Here is a tiny trained network, its code and every weight. The questions are about switching its units off for an input and a class, where a switched-off unit gives its printed mean instead of its output.

import numpy as np


def w(rows, s, z=0):
    codes = np.array(rows[::2]) - 128.0
    scale = np.full(codes.shape[1], s)
    scale[-1] = z or s
    return codes * scale


def f(y):
    return np.maximum(y, 0)


def log_softmax(a):
    a = a - a.max(-1, keepdims=True)
    return a - np.log(np.exp(a).sum(-1, keepdims=True))


def net(x, mask):
    res = np.array(x, float).reshape(1, 8) / 4 @ E
    y = f(res @ A[0][:, :-1].T + A[0][:, -1])
    res = res + np.where(mask, y, B[0][:, -1]) @ B[0][:, :-1]
    return log_softmax(res[-1] @ U[:, :-1].T + U[:, -1])


A, B = {}, {}
E = w([
[128,131,120,138,136,128,125],'x0',
[127,131,128,127,125,126,130],'x1',
[128,129,129,128,129,130,132],'x2',
[134,158,246,101,239,117,150],'x3',
[128,130,125,131,132,124,121],'x4',
[127,127,129,126,125,125,127],'x5',
[191,66,37,87,137,36,206],'x6',
[249,234,138,116,111,153,87],'x7',
],0.013)
A[0] = w([
[61,176,221,136,165,184,93,120],'N0',
[159,135,192,110,208,74,159,71],'N1',
[248,219,167,134,120,173,113,45],'N2',
[34,161,140,141,54,197,69,236],'N3',
[254,197,127,104,122,130,118,1],'N4',
[220,205,115,133,80,159,80,118],'N5',
],0.017,0.0041)
B[0] = w([
[115,192,180,178,156,78,159,253],'N0',
[148,49,145,84,177,169,110,200],'N1',
[122,214,73,60,167,183,62,240],'N2',
[128,81,104,117,117,225,76,242],'N3',
[245,79,153,253,114,140,120,211],'N4',
[97,135,176,98,17,56,139,227],'N5',
],0.024,0.028)
U = w([
[150,109,142,148,133,204,89,248],'0',
[111,153,127,117,84,169,98,54],'1',
[73,144,194,135,167,142,156,139],'2',
[154,193,154,104,158,129,115,76],'3',
[132,88,7,118,98,127,169,170],'4',
[171,118,106,145,84,98,142,61],'5',
[116,88,135,92,179,141,169,2],'6',
],0.016,0.0041)

Each question gives the input, the list of numbers given to net, and the class t.
The units are the neurons (one row each of A and B). Each row of codes is followed by its name. A weight is (code - 128) times the scale printed after its matrix; where a second scale follows, it is the last column's (A, B and U).
mask holds one flag per neuron, in row order. A switched-off neuron (its flag False) gives its mean, the last column of its row in B, instead of its output. The means were averaged over made-up inputs and are rounded, as every weight is.
A unit's drop is (log p(t) with every unit on - log p(t) with that unit switched off) / (log p(t) with every unit on - log p(t) with every unit switched off).
The circuit of an input: a set's keep is (log p(t) with only the set's units on - log p(t) with every unit switched off) / (log p(t) with every unit on - log p(t) with every unit switched off). Starting from all 6 units, units are removed one at a time, each time the one whose removal leaves the highest keep (on an exact tie, the one counted first), for as long as the keep stays at least 0.8.
circuit, biggest first: the units of the circuit, biggest drop first
most important unit: the unit with the biggest drop
top k neurons: the k neurons with the biggest drops, biggest first
drop of u: that unit's drop, to one decimal
input [6,6,-5,2,4,-3,0,5], class 3: top 3 neurons	[N2; N3; N5]
input [-1,4,-5,1,3,-6,-6,1], class 3: circuit, biggest first	[N0]
input [8,-4,-2,3,-3,2,-1,0], class 2: circuit, biggest first	[N2; N4]
input [-4,5,0,-1,-8,-7,5,6], class 5: top 3 neurons	[N4; N5; N3]
input [0,3,0,-7,4,1,0,3], class 1: top 2 neurons	[N5; N0]
input [-7,4,5,7,-7,8,-4,1], class 3: top 2 neurons	[N0; N2]
input [-6,2,5,0,-2,8,3,8], class 5: top 2 neurons	[N4; N5]
input [6,-8,6,3,6,2,0,6], class 3: top 2 neurons	[N2; N3]
input [7,1,-2,-2,-1,5,-1,4], class 1: top 2 neurons	[N5; N2]
input [-5,5,0,7,-6,6,-1,1], class 3: top 2 neurons	[N3; N0]
input [-1,-8,-5,3,-5,4,-1,7], class 3: top 3 neurons	[N2; N3; N5]
input [8,5,0,0,-7,1,-1,6], class 1: top 3 neurons	[N2; N5; N0]
input [2,-1,5,1,1,2,-5,-6], class 2: top 3 neurons	[N0; N4; N2]
input [-1,0,-6,1,3,-5,1,-6], class 6: most important unit	N0
input [-8,-8,6,-5,0,-6,4,-2], class 4: top 3 neurons	[N0; N4; N5]
input [0,-5,1,-1,-1,7,2,4], class 5: circuit, biggest first	[N3; N4]
input [-6,-6,8,0,-1,-7,3,6], class 5: top 4 neurons	[N4; N5; N3; N1]
input [-3,-2,-5,-3,6,5,-4,1], class 1: top 2 neurons	[N4; N1]
input [-1,7,8,5,-2,1,7,-5], class 6: drop of N2	0.0
input [-3,-1,0,-7,2,6,-8,6], class 1: drop of N5	4.0
input [6,5,2,0,-5,5,7,-6], class 4: drop of N0	0.9
input [-1,-1,1,1,-6,0,-2,-8], class 2: most important unit	N4
input [-8,0,-6,-2,0,2,-2,5], class 1: drop of N2	0.5
